Here is a tiny trained network, its code and every weight. The questions are about switching its units off for an input and a class, where a switched-off unit gives its printed mean instead of its output.

import numpy as np


def w(rows, s, z=0):
    codes = np.array(rows[::2]) - 128.0
    scale = np.full(codes.shape[1], s)
    scale[-1] = z or s
    return codes * scale


def f(y):
    return np.maximum(y, 0)


def log_softmax(a):
    a = a - a.max(-1, keepdims=True)
    return a - np.log(np.exp(a).sum(-1, keepdims=True))


def net(x, mask):
    res = np.array(x, float).reshape(1, 3) / 4 @ E
    y = f(res @ A[0][:, :-1].T + A[0][:, -1])
    res = res + np.where(mask, y, B[0][:, -1]) @ B[0][:, :-1]
    return log_softmax(res[-1] @ U[:, :-1].T + U[:, -1])


A, B = {}, {}
E = w([
[200,33,114,234],'x0',
[254,251,156,189],'x1',
[202,73,253,64],'x2',
],0.0085)
A[0] = w([
[148,185,107,178,109],'neuron 0',
[128,178,113,173,115],'neuron 1',
[47,109,170,132,99],'neuron 2',
[170,100,99,143,105],'neuron 3',
[178,80,206,94,61],'neuron 4',
[65,164,103,54,151],'neuron 5',
[165,155,188,179,103],'neuron 6',
[131,149,157,171,74],'neuron 7',
[108,54,99,93,68],'neuron 8',
[167,41,62,160,172],'neuron 9',
[65,161,71,191,81],'neuron 10',
[110,112,109,122,77],'neuron 11',
[157,201,151,119,142],'neuron 12',
[82,104,239,230,163],'neuron 13',
[97,159,108,137,58],'neuron 14',
[128,144,49,139,59],'neuron 15',
[166,194,159,130,55],'neuron 16',
[83,182,220,49,163],'neuron 17',
[174,153,123,134,27],'neuron 18',
[110,73,152,100,67],'neuron 19',
[171,94,193,75,76],'neuron 20',
[155,82,166,157,106],'neuron 21',
[118,100,99,106,74],'neuron 22',
[136,122,208,91,69],'neuron 23',
[153,99,188,133,102],'neuron 24',
[117,132,38,156,65],'neuron 25',
[172,60,121,157,254],'neuron 26',
[89,175,54,181,68],'neuron 27',
[176,125,138,101,87],'neuron 28',
[75,110,138,126,93],'neuron 29',
[136,155,152,164,99],'neuron 30',
[124,134,7,145,41],'neuron 31',
[118,112,104,117,83],'neuron 32',
[98,92,82,103,26],'neuron 33',
[62,68,120,83,197],'neuron 34',
[91,189,165,71,180],'neuron 35',
[197,173,143,93,122],'neuron 36',
[100,108,112,117,59],'neuron 37',
[47,99,108,122,107],'neuron 38',
[141,90,98,69,227],'neuron 39',
[138,96,205,105,77],'neuron 40',
[126,93,133,97,97],'neuron 41',
],0.015,0.0065)
B[0] = w([
[137,25,177,184,204],'neuron 0',
[109,50,167,101,190],'neuron 1',
[171,86,182,164,182],'neuron 2',
[51,154,110,188,170],'neuron 3',
[63,151,141,53,210],'neuron 4',
[99,139,81,187,241],'neuron 5',
[104,74,139,149,198],'neuron 6',
[114,107,147,127,152],'neuron 7',
[127,85,226,187,189],'neuron 8',
[85,183,95,223,239],'neuron 9',
[56,126,126,38,223],'neuron 10',
[153,94,180,152,146],'neuron 11',
[170,6,169,193,207],'neuron 12',
[120,154,78,177,193],'neuron 13',
[41,149,152,138,159],'neuron 14',
[75,140,159,51,179],'neuron 15',
[155,53,208,168,188],'neuron 16',
[77,192,37,242,249],'neuron 17',
[103,114,200,161,154],'neuron 18',
[123,92,189,134,172],'neuron 19',
[9,173,144,21,201],'neuron 20',
[73,214,57,198,186],'neuron 21',
[127,104,183,176,152],'neuron 22',
[1,168,145,50,183],'neuron 23',
[79,170,111,64,182],'neuron 24',
[40,168,121,50,197],'neuron 25',
[107,161,40,187,247],'neuron 26',
[55,136,148,67,224],'neuron 27',
[62,82,199,73,158],'neuron 28',
[154,114,178,177,168],'neuron 29',
[104,23,191,130,161],'neuron 30',
[58,197,159,36,207],'neuron 31',
[119,105,156,141,144],'neuron 32',
[110,120,185,164,167],'neuron 33',
[183,52,136,136,246],'neuron 34',
[95,201,44,228,232],'neuron 35',
[151,61,140,143,200],'neuron 36',
[112,112,183,155,152],'neuron 37',
[164,71,168,146,210],'neuron 38',
[162,60,118,137,200],'neuron 39',
[50,122,157,33,187],'neuron 40',
[104,62,196,141,158],'neuron 41',
],0.0066,0.012)
U = w([
[96,144,150,11,117],'0',
[178,48,196,160,76],'1',
[127,182,57,211,84],'2',
[169,115,59,142,252],'3',
[229,178,70,49,112],'4',
[223,197,80,93,108],'5',
],0.012,0.016)

Each question gives the input, the list of numbers given to net, and the class t.
The units are the neurons (one row each of A and B). Each row of codes is followed by its name. A weight is (code - 128) times the scale printed after its matrix; where a second scale follows, it is the last column's (A, B and U).
mask holds one flag per neuron, in row order. A switched-off neuron (its flag False) gives its mean, the last column of its row in B, instead of its output. The means were averaged over made-up inputs and are rounded, as every weight is.
A unit's drop is (log p(t) with every unit on - log p(t) with that unit switched off) / (log p(t) with every unit on - log p(t) with every unit switched off).
The circuit of an input: a set's keep is (log p(t) with only the set's units on - log p(t) with every unit switched off) / (log p(t) with every unit on - log p(t) with every unit switched off). Starting from the 12 units with the biggest drops (on a tie, the unit counted first), units are removed one at a time, each time the one whose removal leaves the highest keep (on an exact tie, the one counted first), for as long as the keep stays at least 0.8.
units of the circuit, in order: the units of the circuit, biggest drop first
k most important neurons: the k neurons with the biggest drops, biggest first
drop when u is switched off: that unit's drop, to one decimal
input [4,-8,-8], class 0: 3 most important neurons	[neuron 31; neuron 25; neuron 10]
input [-2,-3,-4], class 0: units of the circuit, in order	[neuron 17]
input [4,-3,2], class 2: units of the circuit, in order	[neuron 9; neuron 26]
input [-8,-8,7], class 1: 2 most important neurons	[neuron 34; neuron 2]
input [-2,1,3], class 3: 3 most important neurons	[neuron 31; neuron 10; neuron 27]
input [8,-7,2], class 2: 3 most important neurons	[neuron 9; neuron 26; neuron 21]
input [-7,6,6], class 2: 2 most important neurons	[neuron 17; neuron 35]
input [-7,-6,5], class 2: 3 most important neurons	[neuron 17; neuron 35; neuron 5]
input [-2,-3,-2], class 3: 3 most important neurons	[neuron 12; neuron 0; neuron 16]
input [-6,-6,-5], class 1: 2 most important neurons	[neuron 38; neuron 34]
input [-8,-6,-1], class 2: drop when neuron 5 is switched off	0.2
input [-5,-3,-6], class 0: drop when neuron 27 is switched off	0.1
input [7,-3,7], class 0: drop when neuron 20 is switched off	0.3
